Here is a tiny trained network, its code and every weight. The questions are about switching its units off for an input and a target symbol, where a switched-off unit gives its printed mean instead of its output.

import numpy as np


def w(rows, s, z=0):
    codes = np.array(rows[::2]) - 128.0
    scale = np.full(codes.shape[1], s)
    scale[-1] = z or s
    return codes * scale


def f(y):
    return y / 2 * (1 + np.tanh(0.7978845608 * (y + 0.044715 * y**3)))


def softmax(a):
    e = np.exp(a - a.max(-1, keepdims=True))
    return e / e.sum(-1, keepdims=True)


def log_softmax(a):
    a = a - a.max(-1, keepdims=True)
    return a - np.log(np.exp(a).sum(-1, keepdims=True))


def net(x, mask):
    ids = ['ΓΘΛΞΩαηπτφ'.index(c) for c in x.split()]
    T = len(ids)
    res = E[ids] + P[:T]
    u = 0
    for l in range(2):
        q, k, v = (res @ M[l].T for M in (Q, K, V))
        z = softmax(np.where(np.tri(T) > 0, q @ k.T / 2**0.5, -1e9)) @ v
        res = res + np.where(mask[u], z, O[l][:, -1]) @ O[l][:, :-1]
        u += 1
        y = f(res @ A[l][:, :-1].T + A[l][:, -1])
        res = res + np.where(mask[u : u + 8], y, B[l][:, -1]) @ B[l][:, :-1]
        u += 8
    return log_softmax(res[-1] @ U[:, :-1].T + U[:, -1])


Q, K, V, O, A, B = {}, {}, {}, {}, {}, {}
E = w([
[153,92,190,170,136,150,173,213,186,132,9,127],'Γ',
[71,168,28,244,92,43,167,151,139,130,115,134],'Θ',
[59,90,77,176,186,76,91,75,164,119,91,137],'Λ',
[90,101,52,104,99,114,136,118,123,117,148,176],'Ξ',
[30,150,119,185,132,46,80,73,153,133,196,48],'Ω',
[67,119,110,84,82,102,165,147,176,141,132,133],'α',
[129,64,113,64,189,170,151,151,128,157,112,187],'η',
[104,89,25,91,116,154,152,148,136,136,106,249],'π',
[127,127,151,187,153,67,132,157,82,104,91,42],'τ',
[185,118,101,198,151,171,101,180,94,118,198,171],'φ',
],0.017)
P = w([
[212,115,152,181,158,89,248,55,219,98,175,178],'0',
[219,161,96,92,109,171,203,93,204,124,94,109],'1',
[113,138,140,124,217,87,169,127,176,64,199,155],'2',
[187,60,151,138,87,81,157,186,163,236,157,132],'3',
[174,170,65,83,166,170,119,184,212,81,116,76],'4',
[100,55,194,134,111,88,123,167,91,200,131,161],'5',
[115,133,82,101,173,171,106,209,186,55,98,95],'6',
[48,53,197,147,85,139,86,208,78,158,142,169],'7',
[60,158,96,109,151,196,90,226,153,31,99,114],'8',
[88,105,139,158,106,122,92,213,71,156,111,148],'9',
],0.013)
Q[0] = w([
[146,181,120,86,191,102,139,152,167,42,145,133],'L0H1',
[195,190,151,136,90,198,179,1,164,103,128,139],'L0H1',
],0.0097)
K[0] = w([
[136,65,147,166,39,170,106,73,71,228,106,118],'L0H1',
[190,100,127,164,145,94,246,53,164,148,162,131],'L0H1',
],0.012)
V[0] = w([
[108,117,76,117,197,137,90,95,153,165,147,182],'L0H1',
[220,139,2,226,171,106,64,102,18,51,193,124],'L0H1',
],0.0057)
O[0] = w([
[100,248,146,97,185,143,95,176,111,160,149,164,110],'L0H1',
[105,107,121,82,152,62,109,136,179,33,112,122,254],'L0H1',
],0.014,0.0033)
A[0] = w([
[178,223,82,52,138,167,185,62,163,111,95,56,172],'L0N1',
[114,183,140,112,157,124,98,182,150,115,133,150,188],'L0N2',
[137,84,144,220,98,124,74,222,129,136,216,190,189],'L0N3',
[42,147,98,126,94,110,114,49,154,150,116,148,254],'L0N4',
[82,24,109,30,161,186,119,84,201,167,80,126,52],'L0N5',
[127,150,129,128,165,116,57,193,71,126,9,97,126],'L0N6',
[173,197,249,140,142,117,180,106,97,78,94,151,178],'L0N7',
[95,201,172,2,151,110,190,148,138,92,104,90,18],'L0N8',
],0.0053,0.0073)
B[0] = w([
[223,131,53,121,186,114,75,214,164,147,161,126,165],'L0N1',
[82,119,79,18,98,91,143,179,65,147,101,131,215],'L0N2',
[90,71,147,12,121,101,166,75,154,161,52,111,254],'L0N3',
[183,139,143,124,152,101,161,162,193,246,134,94,220],'L0N4',
[135,123,168,133,27,126,111,70,229,132,90,107,143],'L0N5',
[154,107,81,137,119,173,84,82,113,111,245,179,201],'L0N6',
[90,80,165,57,203,86,245,114,214,255,157,161,162],'L0N7',
[143,168,154,109,75,186,202,70,196,146,156,163,131],'L0N8',
],0.0067,0.007)
Q[1] = w([
[68,36,150,88,125,62,118,203,84,185,51,114],'L1H1',
[79,126,218,163,149,66,199,53,115,117,177,254],'L1H1',
],0.0086)
K[1] = w([
[10,146,111,160,111,218,124,124,127,72,114,107],'L1H1',
[255,214,68,125,173,193,151,122,181,91,154,69],'L1H1',
],0.0097)
V[1] = w([
[70,159,129,141,164,143,122,102,170,144,189,1],'L1H1',
[91,162,11,185,25,28,166,132,114,159,149,205],'L1H1',
],0.0067)
O[1] = w([
[84,145,100,170,142,250,115,133,155,86,93,131,249],'L1H1',
[68,157,81,115,103,135,152,68,119,114,111,124,254],'L1H1',
],0.018,0.0022)
A[1] = w([
[142,164,125,100,134,130,152,101,220,187,103,172,66],'L1N1',
[141,146,132,72,209,74,56,171,154,36,94,133,52],'L1N2',
[3,141,14,169,166,108,145,200,190,139,133,145,98],'L1N3',
[118,151,125,255,121,239,164,152,127,72,100,191,94],'L1N4',
[132,83,130,108,156,142,161,77,117,92,178,99,254],'L1N5',
[215,99,147,133,183,72,133,178,131,177,137,152,99],'L1N6',
[80,106,99,178,152,171,119,127,173,54,47,60,153],'L1N7',
[59,159,112,65,184,172,170,87,113,41,121,101,185],'L1N8',
],0.0064,0.0071)
B[1] = w([
[75,81,106,161,88,101,137,134,6,73,150,182,152],'L1N1',
[140,135,253,37,122,220,189,86,42,130,132,70,167],'L1N2',
[242,98,182,71,145,188,81,115,144,106,114,97,242],'L1N3',
[156,208,151,77,102,75,189,71,195,143,222,223,174],'L1N4',
[168,133,80,166,114,100,110,213,165,183,100,169,186],'L1N5',
[89,231,171,247,80,112,71,107,118,98,101,143,185],'L1N6',
[62,168,110,127,158,133,145,191,52,118,186,91,248],'L1N7',
[126,123,219,214,93,79,62,123,162,181,35,75,215],'L1N8',
],0.0065,0.016)
U = w([
[165,120,120,113,134,76,130,126,253,147,65,168,254],'Γ',
[109,133,118,153,94,94,95,102,137,68,45,131,33],'Θ',
[95,158,133,143,113,137,109,121,165,74,138,151,80],'Λ',
[145,130,137,103,181,136,115,174,114,152,59,102,148],'Ξ',
[83,144,123,159,145,118,59,178,27,84,132,137,150],'Ω',
[175,88,158,171,72,124,99,86,144,115,121,137,70],'α',
[171,121,179,105,92,92,114,114,136,43,120,134,63],'η',
[124,97,130,124,146,163,195,59,95,138,122,109,108],'π',
[118,58,85,168,128,101,130,192,180,59,155,130,137],'τ',
[65,146,81,99,169,72,144,123,133,103,122,151,61],'φ',
],0.0057,0.0079)

Each question gives the input, a string of symbols that net reads in full, and the target symbol t.
The units are the heads (2 rows each of Q, K, V and O) and the neurons (one row each of A and B). Each row of codes is followed by its name. A weight is (code - 128) times the scale printed after its matrix; where a second scale follows, it is the last column's (O, A, B and U).
mask holds one flag per unit, layer by layer, with each layer's heads first. A switched-off unit (its flag False) gives its mean, the last column of its rows in O or B, instead of its output. The means were averaged over made-up inputs and are rounded, as every weight is.
A unit's drop is (log p(t) with every unit on - log p(t) with that unit switched off) / (log p(t) with every unit on - log p(t) with every unit switched off).
The circuit of an input: a set's keep is (log p(t) with only the set's units on - log p(t) with every unit switched off) / (log p(t) with every unit on - log p(t) with every unit switched off). Starting from the 12 units with the biggest drops (on a tie, the unit counted first), units are removed one at a time, each time the one whose removal leaves the highest keep (on an exact tie, the one counted first), for as long as the keep stays at least 0.8.
units of the circuit, in order: the units of the circuit, biggest drop first
unit that matters most: the unit with the biggest drop
top k neurons: the k neurons with the biggest drops, biggest first
top k neurons in layer l: the k neurons of layer l with the biggest drops, biggest first
input π Ξ η Λ α, target Ξ: top 3 neurons => [L1N4 L1N3 L0N1]
input Λ τ Λ φ τ Ω τ Θ Ω τ, target Λ: units of the circuit, in order => [L1N4 L1H1]
input π Γ τ τ Λ Ω, target Ξ: top 3 neurons in layer 1 => [L1N3 L1N4 L1N6]
input η Λ φ η Ξ τ Ξ φ, target Γ: top 2 neurons => [L0N3 L1N7]
input τ Ω τ Ω, target τ: top 2 neurons => [L0N4 L1N8]
input Ω Ξ τ, target Γ: unit that matters most => L0N7
input Ω Ω Ω τ α Θ η, target Θ: top 2 neurons => [L1N8 L0N5]
input τ η Θ Ω, target Θ: units of the circuit, in order => [L1H1 L1N8]
input Λ Λ Ω Θ Γ φ π φ Ω π, target Λ: units of the circuit, in order => [L1H1 L1N4]
input Λ τ Λ, target τ: units of the circuit, in order => [L0H1 L1N7 L1H1]
input Ξ Ξ Λ Θ φ τ, target η: top 2 neurons => [L1N2 L1N7]
input Λ φ Θ φ π Θ, target φ: units of the circuit, in order => [L1H1 L0H1 L0N2]
input η φ τ τ η τ τ τ α, target τ: top 2 neurons in layer 0 => [L0N2 L0N3]
input φ η Ω φ φ η τ, target Ω: units of the circuit, in order => [L1H1 L1N6 L0H1]
input Λ Ξ Λ τ Ω, target τ: unit that matters most => L0H1
input η φ τ Λ Λ φ, target Ξ: units of the circuit, in order => [L0H1 L0N3 L1H1 L1N6]
input τ Θ φ α τ Ξ φ, target Γ: units of the circuit, in order => [L1N7 L1H1]
input τ Γ Ξ Ξ Ω φ τ Ω Λ Λ, target Ξ: top 2 neurons in layer 1 => [L1N3 L1N6]
input φ Ξ Λ η φ Ω Γ φ, target α: units of the circuit, in order => [L0H1 L1N7]
input Θ φ Λ φ π, target η: top 2 neurons in layer 1 => [L1N2 L1N1]
input τ φ τ Γ τ Λ Θ, target Ξ: units of the circuit, in order => [L1N3 L0H1]
input τ τ φ η φ φ η Ξ φ Γ, target η: units of the circuit, in order => [L0H1 L1N2 L1H1 L0N4]
